Small tables with named rows and columns. After each table, cells are looked up by row and column.

Pok =
       Guma  Tiva   Bel  Karudaz   Pov
Vir      33  -304   446     -401  -446
Vetal     3  -235  -500     -442  -182
Gekis  -956  -234  -106       60   281
Lon      -7  -483   639      370   -91
Tuz     326  -356  -161     -156  -316
Ges    -517  -234   134     -476  -133
Nozek  -225  -424    89     -286  -102
Pel     -87  -646   -87     -526  -400

Vir, Pov: -446
Tuz, Karudaz: -156
Pel, Guma: -87
Vir, Guma: 33
Vetal, Guma: 3
Vetal, Karudaz: -442
Gekis, Bel: -106
Ges, Karudaz: -476
Lon, Tiva: -483
Vir, Bel: 446
Lon, Guma: -7
Nozek, Pov: -102
Gekis, Guma: -956
Nozek, Bel: 89
Nozek, Karudaz: -286
Tuz, Pov: -316
Tuz, Bel: -161
Tuz, Tiva: -356
Ges, Bel: 134

Mok =
         Govel  Mavames   Darus     Sog   Momeb  Benido     Dup     Kal
Potu     -6298    -6385   -3321    4831   -5827  -30093    4392   15263
Vevu     13904    -1769   -6053    3774    3550   -4789   -1141   -2785
Gugep   -13494     -174    6747    6684    -213    5676    5142     220
Mevet    10683    -5579  -32372   -8642   22881  -16680   25545  -16557
Vopale  -22702    14807    9171   17668  -25679  -39543  -19953  -12903
Kun      20793   -27168  -24240  -20805   20830   -5963   11470    2194
Gudife  -34075   -28385  -28497   52977  -46560  -23796    6893    2909
Lam       6564    15363    -161   -7881    5740   -6739    3238   -4652
Gutika   -8921    34340   -6790   -5147   -2821   -8710    2575    7711
Vub       5033    33398     534   13957   10797   25277  -52378   26139
Bodino   15883     4176  -41115  -33099   37278  -22478    2752    8333
Gutofi  -16070    41569    4847    2249   -1063   10921  -12717   -7881
Bovebi    7010    -5768    7182    2450    1198    5999    2715    -668
Mibepe   -1562    20415     814     440   -2216    -451    2060   10307

What is the Sog of Mibepe in Mok?
440
What is the Dup of Lam in Mok?
3238
What is the Benido of Gutika in Mok?
-8710
What is the Sog of Vub in Mok?
13957
What is the Momeb of Gudife in Mok?
-46560
What is the Momeb of Vopale in Mok?
-25679
What is the Momeb of Potu in Mok?
-5827
What is the Mavames of Vevu in Mok?
-1769
What is the Kal of Gutika in Mok?
7711
What is the Kal of Vevu in Mok?
-2785
What is the Sog of Bovebi in Mok?
2450
What is the Dup of Bodino in Mok?
2752
What is the Dup of Gutika in Mok?
2575
What is the Momeb of Lam in Mok?
5740
What is the Govel of Mibepe in Mok?
-1562

Kig:
,Zefot,Dofurut,Rufabil,Mep,Sovovov,Bakita,Mazazef,Vavulo,Fotigu
Tibe,35,58,22,33,32,36,13,34,17
Naruri,7,62,37,26,39,36,20,19,13
Gusil,25,16,30,31,30,42,55,33,20
Fofidul,58,60,26,42,31,40,69,36,75
Pagufe,55,48,30,35,33,42,27,27,41
Dira,37,62,23,36,31,47,28,39,51
Buvubi,20,39,24,29,37,36,51,50,38
Mipod,21,42,42,34,37,32,28,14,61
Loluv,45,23,38,41,29,17,13,18,42

Dofurut of Buvubi = 39
Dofurut of Dira = 62
Fotigu of Naruri = 13
Vavulo of Gusil = 33
Zefot of Fofidul = 58
Dofurut of Fofidul = 60

Table Pevikuz
cols = Dano, Vut
Sonan: [2085, 3433]
Durov: [5796, -2140]
Durinud: [-1828, 1788]
Leg: [7, 1610]
Butide: [2591, -3743]
Dedotek: [-5367, -3147]
Luga: [-5011, 3499]
Zupok: [566, -4966]
Pinuvuv: [-115, 3716]
Sivose: [-836, -270]
Mipogug: [1709, 776]
Bep: [46, 3626]
Zudi: [-710, -5555]
Petok: [694, 2117]

Vut of Durov is -2140
Vut of Butide is -3743
Vut of Durinud is 1788
Vut of Bep is 3626
Dano of Sivose is -836
Dano of Pinuvuv is -115
Dano of Sonan is 2085
Vut of Luga is 3499
Dano of Luga is -5011
Dano of Dedotek is -5367
Dano of Butide is 2591
Dano of Mipogug is 1709
Dano of Durov is 5796
Vut of Pinuvuv is 3716
Vut of Petok is 2117
Dano of Petok is 694
Vut of Dedotek is -3147

Tavibu:
	Radir	Dop
Fibezez	16903	-85731
Tovif	-84915	-49785
Zel	-84915	-70325
Zigip	50843	-29244
Dobug	-62289	1566
Sipomun	16903	-65190
Kup	39530	-65190

Kup, Dop => -65190
Zigip, Radir => 50843
Sipomun, Radir => 16903
Zigip, Dop => -29244
Fibezez, Radir => 16903
Zel, Dop => -70325
Tovif, Dop => -49785
Kup, Radir => 39530
Tovif, Radir => -84915
Dobug, Radir => -62289
Fibezez, Dop => -85731
Dobug, Dop => 1566
Zel, Radir => -84915
Sipomun, Dop => -65190

Diz:
        Veser  Mogiler
Rarale    231      737
Mufas     385      252
Tisi      842      166
Vuto      484      255

Vuto, Mogiler -> 255
Mufas, Mogiler -> 252
Rarale, Veser -> 231
Rarale, Mogiler -> 737
Mufas, Veser -> 385
Tisi, Veser -> 842
Which row has the largest Mogiler? Rarale

Lonas =
|  | Zok | Zup | Pob | Ramavi | Gele | Kitasuf | Fulara | Kebi |
|---|---|---|---|---|---|---|---|---|
| Sizad | 143 | 145 | 165 | 137 | 170 | 135 | 127 | 195 |
| Duz | 234 | 237 | 231 | 122 | 179 | 133 | 184 | 202 |
| Mozi | 140 | 133 | 125 | 249 | 172 | 222 | 182 | 119 |
| Velaf | 49 | 123 | 75 | 167 | 170 | 228 | 130 | 208 |
| Bel | 220 | 194 | 197 | 189 | 184 | 182 | 217 | 153 |
| Puvot | 90 | 128 | 118 | 167 | 170 | 169 | 128 | 185 |

Ramavi of Sizad = 137
Pob of Duz = 231
Zok of Sizad = 143
Kitasuf of Velaf = 228
Gele of Velaf = 170
Ramavi of Puvot = 167
Zup of Puvot = 128
Kebi of Duz = 202
Kitasuf of Bel = 182
Fulara of Sizad = 127
Pob of Velaf = 75
Kitasuf of Duz = 133
Kebi of Bel = 153
Fulara of Velaf = 130
Fulara of Mozi = 182
Kitasuf of Mozi = 222
Pob of Bel = 197
Zup of Duz = 237
Zup of Velaf = 123
Row with the largest Fulara: Bel

Kudapa.tsv
	Vumi	Meloka	Mudale	Pusabos	Biku	Bugid
Buv	5.436	2.378	6.914	6.021	4.600	2.891
Lebi	5.474	3.760	4.892	4.028	4.415	4.826
Zupok	4.558	4.740	4.390	4.179	5.626	4.647
Sarigav	4.978	3.816	5.921	5.304	4.919	4.967
Buniv	3.117	3.194	3.078	5.925	7.001	4.635
Ker	3.871	4.335	5.414	3.313	5.086	4.867
Tanes	5.901	4.707	5.915	4.761	6.071	4.002
Gane	5.023	5.327	3.529	2.870	4.658	3.625
Kubigu	4.949	3.039	3.939	5.019	5.308	5.130
Lumove	5.978	4.106	5.646	4.666	6.727	1.922
Venuv	5.258	4.731	4.298	7.610	3.095	6.297
Denule	5.197	4.451	4.631	5.446	5.553	3.313
San	8.125	1.814	4.192	4.951	4.966	3.277
Nedi	3.990	5.147	5.487	5.807	5.922	4.951

Buniv, Bugid -> 4.635
Zupok, Vumi -> 4.558
Kubigu, Vumi -> 4.949
Zupok, Meloka -> 4.740
Zupok, Pusabos -> 4.179
Tanes, Vumi -> 5.901
Buniv, Biku -> 7.001
Buv, Biku -> 4.600
Ker, Meloka -> 4.335
Gane, Mudale -> 3.529
Nedi, Vumi -> 3.990
Zupok, Mudale -> 4.390
Gane, Pusabos -> 2.870

Table Mobol
columns: Ziso, Tolidu, Pariga, Sume, Dukevav, Sodetim, Kezoki, Bip
Mur: [-0.091, 4.215, 1.458, -3.014, -3.776, -6.653, -5.738, 1.332]
Bil: [-1.256, 0.746, -2.344, -3.498, -4.644, 8.872, 1.919, 0.284]
Feturi: [-4.758, 3.660, -2.946, -3.715, 1.910, -1.927, -5.734, 1.165]

What is the Sodetim of Mur in Mobol?
-6.653
What is the Sume of Bil in Mobol?
-3.498
What is the Sodetim of Feturi in Mobol?
-1.927
What is the Sume of Feturi in Mobol?
-3.715
What is the Pariga of Feturi in Mobol?
-2.946
What is the Pariga of Bil in Mobol?
-2.344
What is the Ziso of Feturi in Mobol?
-4.758
What is the Dukevav of Mur in Mobol?
-3.776
What is the Dukevav of Bil in Mobol?
-4.644
What is the Tolidu of Feturi in Mobol?
3.660
What is the Bip of Bil in Mobol?
0.284
What is the Sodetim of Bil in Mobol?
8.872
What is the Ziso of Bil in Mobol?
-1.256
What is the Kezoki of Mur in Mobol?
-5.738
What is the Dukevav of Feturi in Mobol?
1.910
What is the Kezoki of Bil in Mobol?
1.919
What is the Pariga of Mur in Mobol?
1.458
What is the Tolidu of Bil in Mobol?
0.746
What is the Ziso of Mur in Mobol?
-0.091
What is the Tolidu of Mur in Mobol?
4.215

